Below is a small trained network, with its code and all its weights. Each question gives an input and a target symbol and asks what happens when units are switched off, that is, made to give their printed mean instead of their output.

import numpy as np


def w(rows, s, z=0):
    codes = np.array(rows[::2]) - 128.0
    scale = np.full(codes.shape[1], s)
    scale[-1] = z or s
    return codes * scale


def f(y):
    return y / 2 * (1 + np.tanh(0.7978845608 * (y + 0.044715 * y**3)))


def softmax(a):
    e = np.exp(a - a.max(-1, keepdims=True))
    return e / e.sum(-1, keepdims=True)


def log_softmax(a):
    a = a - a.max(-1, keepdims=True)
    return a - np.log(np.exp(a).sum(-1, keepdims=True))


def net(x, mask):
    ids = ['γδεζηθλμξφω'.index(c) for c in x.split()]
    T = len(ids)
    res = E[ids] + P[:T]
    u = 0
    for l in range(2):
        r = res
        for j in range(2):
            rows = slice(4 * j, 4 * j + 4)
            q, k, v = (r @ M[l][rows].T for M in (Q, K, V))
            z = softmax(np.where(np.tri(T) > 0, q @ k.T / 4**0.5, -1e9)) @ v
            o = O[l][rows]
            res = res + np.where(mask[u + j], z, o[:, -1]) @ o[:, :-1]
        u += 2
        y = f(res @ A[l][:, :-1].T + A[l][:, -1])
        res = res + np.where(mask[u : u + 4], y, B[l][:, -1]) @ B[l][:, :-1]
        u += 4
    return log_softmax(res[-1] @ U[:, :-1].T + U[:, -1])


Q, K, V, O, A, B = {}, {}, {}, {}, {}, {}
E = w([
[222,65,106],'γ',
[91,144,132],'δ',
[75,13,94],'ε',
[26,47,186],'ζ',
[217,62,108],'η',
[224,68,108],'θ',
[189,229,5],'λ',
[91,137,22],'μ',
[78,20,92],'ξ',
[225,80,159],'φ',
[71,112,106],'ω',
],0.019)
P = w([
[27,253,94],'0',
[96,122,82],'1',
[91,101,109],'2',
[97,99,145],'3',
[101,87,152],'4',
[98,77,170],'5',
[101,72,174],'6',
[100,68,183],'7',
[94,63,190],'8',
[94,57,204],'9',
[109,78,205],'10',
],0.0056)
Q[0] = w([
[124,170,190],'L0H0',
[206,194,86],'L0H0',
[107,120,190],'L0H0',
[147,140,160],'L0H0',
[150,126,113],'L0H1',
[196,172,67],'L0H1',
[97,250,144],'L0H1',
[115,160,159],'L0H1',
],0.015)
K[0] = w([
[210,139,190],'L0H0',
[166,125,56],'L0H0',
[138,87,156],'L0H0',
[146,132,133],'L0H0',
[141,153,146],'L0H1',
[128,139,154],'L0H1',
[251,47,143],'L0H1',
[158,119,128],'L0H1',
],0.021)
V[0] = w([
[97,99,89],'L0H0',
[202,93,153],'L0H0',
[85,212,205],'L0H0',
[159,67,145],'L0H0',
[2,157,198],'L0H1',
[144,173,88],'L0H1',
[134,109,133],'L0H1',
[203,79,115],'L0H1',
],0.0089)
O[0] = w([
[227,159,235,253],'L0H0',
[145,3,74,11],'L0H0',
[115,99,154,18],'L0H0',
[125,116,8,111],'L0H0',
[93,183,183,175],'L0H1',
[147,172,124,175],'L0H1',
[190,114,126,112],'L0H1',
[136,35,111,49],'L0H1',
],0.0052,0.0055)
A[0] = w([
[127,126,115,79],'L0N0',
[254,242,170,146],'L0N1',
[246,64,87,111],'L0N2',
[47,115,141,254],'L0N3',
],0.0092,0.0056)
B[0] = w([
[115,121,97,112],'L0N0',
[69,9,122,249],'L0N1',
[59,131,214,206],'L0N2',
[254,129,144,255],'L0N3',
],0.0097,0.0064)
Q[1] = w([
[146,77,66],'L1H0',
[157,42,163],'L1H0',
[134,117,161],'L1H0',
[158,84,80],'L1H0',
[129,167,71],'L1H1',
[201,55,111],'L1H1',
[223,149,125],'L1H1',
[251,46,169],'L1H1',
],0.015)
K[1] = w([
[157,105,165],'L1H0',
[155,147,111],'L1H0',
[82,114,4],'L1H0',
[197,46,56],'L1H0',
[141,117,157],'L1H1',
[81,158,138],'L1H1',
[93,127,158],'L1H1',
[44,162,130],'L1H1',
],0.016)
V[1] = w([
[42,198,165],'L1H0',
[167,130,173],'L1H0',
[104,106,135],'L1H0',
[59,186,66],'L1H0',
[12,153,115],'L1H1',
[140,144,254],'L1H1',
[141,166,142],'L1H1',
[108,143,134],'L1H1',
],0.013)
O[1] = w([
[166,45,96,75],'L1H0',
[2,173,134,160],'L1H0',
[147,3,223,167],'L1H0',
[148,114,171,3],'L1H0',
[179,133,47,238],'L1H1',
[240,52,110,251],'L1H1',
[142,204,126,103],'L1H1',
[193,73,13,149],'L1H1',
],0.0062,0.0036)
A[1] = w([
[27,35,254,3],'L1N0',
[199,213,17,249],'L1N1',
[105,146,146,66],'L1N2',
[83,78,142,32],'L1N3',
],0.0075,0.0055)
B[1] = w([
[221,100,36,254],'L1N0',
[103,252,85,242],'L1N1',
[254,32,74,105],'L1N2',
[140,154,96,138],'L1N3',
],0.0082,0.0059)
U = w([
[150,53,66,120],'γ',
[216,118,76,46],'δ',
[73,109,194,253],'ε',
[202,140,243,96],'ζ',
[111,113,124,89],'η',
[119,117,118,55],'θ',
[2,68,63,100],'λ',
[144,187,25,171],'μ',
[98,119,153,115],'ξ',
[95,107,145,161],'φ',
[233,205,158,105],'ω',
],0.0082,0.0057)

Each question gives the input, a string of symbols that net reads in full, and the target symbol t.
The units are the heads (4 rows each of Q, K, V and O) and the neurons (one row each of A and B). Each row of codes is followed by its name. A weight is (code - 128) times the scale printed after its matrix; where a second scale follows, it is the last column's (O, A, B and U).
mask holds one flag per unit, layer by layer, with each layer's heads first. A switched-off unit (its flag False) gives its mean, the last column of its rows in O or B, instead of its output. The means were averaged over made-up inputs and are rounded, as every weight is.
A unit's drop is (log p(t) with every unit on - log p(t) with that unit switched off) / (log p(t) with every unit on - log p(t) with every unit switched off).
The circuit of an input: a set's keep is (log p(t) with only the set's units on - log p(t) with every unit switched off) / (log p(t) with every unit on - log p(t) with every unit switched off). Starting from all 12 units, units are removed one at a time, each time the one whose removal leaves the highest keep (on an exact tie, the one counted first), for as long as the keep stays at least 0.8.
units of the circuit, in order: the units of the circuit, biggest drop first
most important unit: the unit with the biggest drop
k most important neurons: the k neurons with the biggest drops, biggest first
top k neurons in layer l: the k neurons of layer l with the biggest drops, biggest first
which heads matter: for each layer, one digit per head in row order, 1 if its drop is at least 0.15 and else 0, layers parted by /
drop when u is switched off: that unit's drop, to one decimal
input ε δ ω, target ω: most important unit : L0N1
input φ μ μ ζ ω λ, target λ: units of the circuit, in order : L0N1, L0N3
input μ μ ε μ φ ε ζ ξ, target μ: 4 most important neurons : L0N1, L0N3, L0N2, L1N1
input ζ μ μ θ δ η, target γ: 4 most important neurons : L0N1, L1N0, L0N3, L1N1
input ζ γ η ε μ δ θ ξ, target ζ: units of the circuit, in order : L0N3, L0H1, L0N1, L1N1
input μ ε ε ζ η ω, target ω: units of the circuit, in order : L0N3, L0N1
input ε μ ω γ, target γ: units of the circuit, in order : L0N1, L1N0, L0H0
input φ ξ ξ μ λ μ η φ θ, target γ: units of the circuit, in order : L1N0, L0N1, L0N3
input ζ φ ω δ ω ε ε μ ε, target ζ: which heads matter : 01 / 00
input η η φ μ μ ω μ θ μ ζ, target ζ: top 3 neurons in layer 0 : L0N3, L0N1, L0N2
input μ ε ε ε ε μ φ η μ ζ δ, target μ: 3 most important neurons : L0N1, L1N1, L0N2
input ω η γ η μ μ ω ε, target ω: which heads matter : 01 / 01
input μ θ γ ξ ε, target μ: which heads matter : 11 / 01
input ζ ε θ, target γ: which heads matter : 00 / 01
input μ λ ε ε ω, target μ: 4 most important neurons : L0N2, L0N3, L1N1, L0N1
input μ ω μ φ, target γ: which heads matter : 00 / 00
input ε ε ε ζ φ λ, target λ: most important unit : L0N3
input ω μ ε δ ζ, target ζ: top 2 neurons in layer 1 : L1N0, L1N1
input μ μ μ ε φ, target γ: 3 most important neurons : L0N1, L1N0, L0N3
input ζ θ ε ξ ω γ, target γ: most important unit : L0N1
input μ φ μ μ ξ θ ζ ε ε ε δ, target μ: 4 most important neurons : L0N1, L0N2, L1N1, L0N3
input μ ω μ φ ε μ ε, target μ: top 3 neurons in layer 0 : L0N1, L0N2, L0N3
input ω γ ε μ ζ ε μ η, target γ: top 2 neurons in layer 1 : L1N0, L1N1
input ζ ζ μ δ ε, target ζ: drop when L1H1 is switched off : 0.0
input μ μ ξ, target μ: drop when L0N2 is switched off : 0.3
input ζ θ μ δ θ θ μ φ μ ξ, target ζ: drop when L0N3 is switched off : 0.4
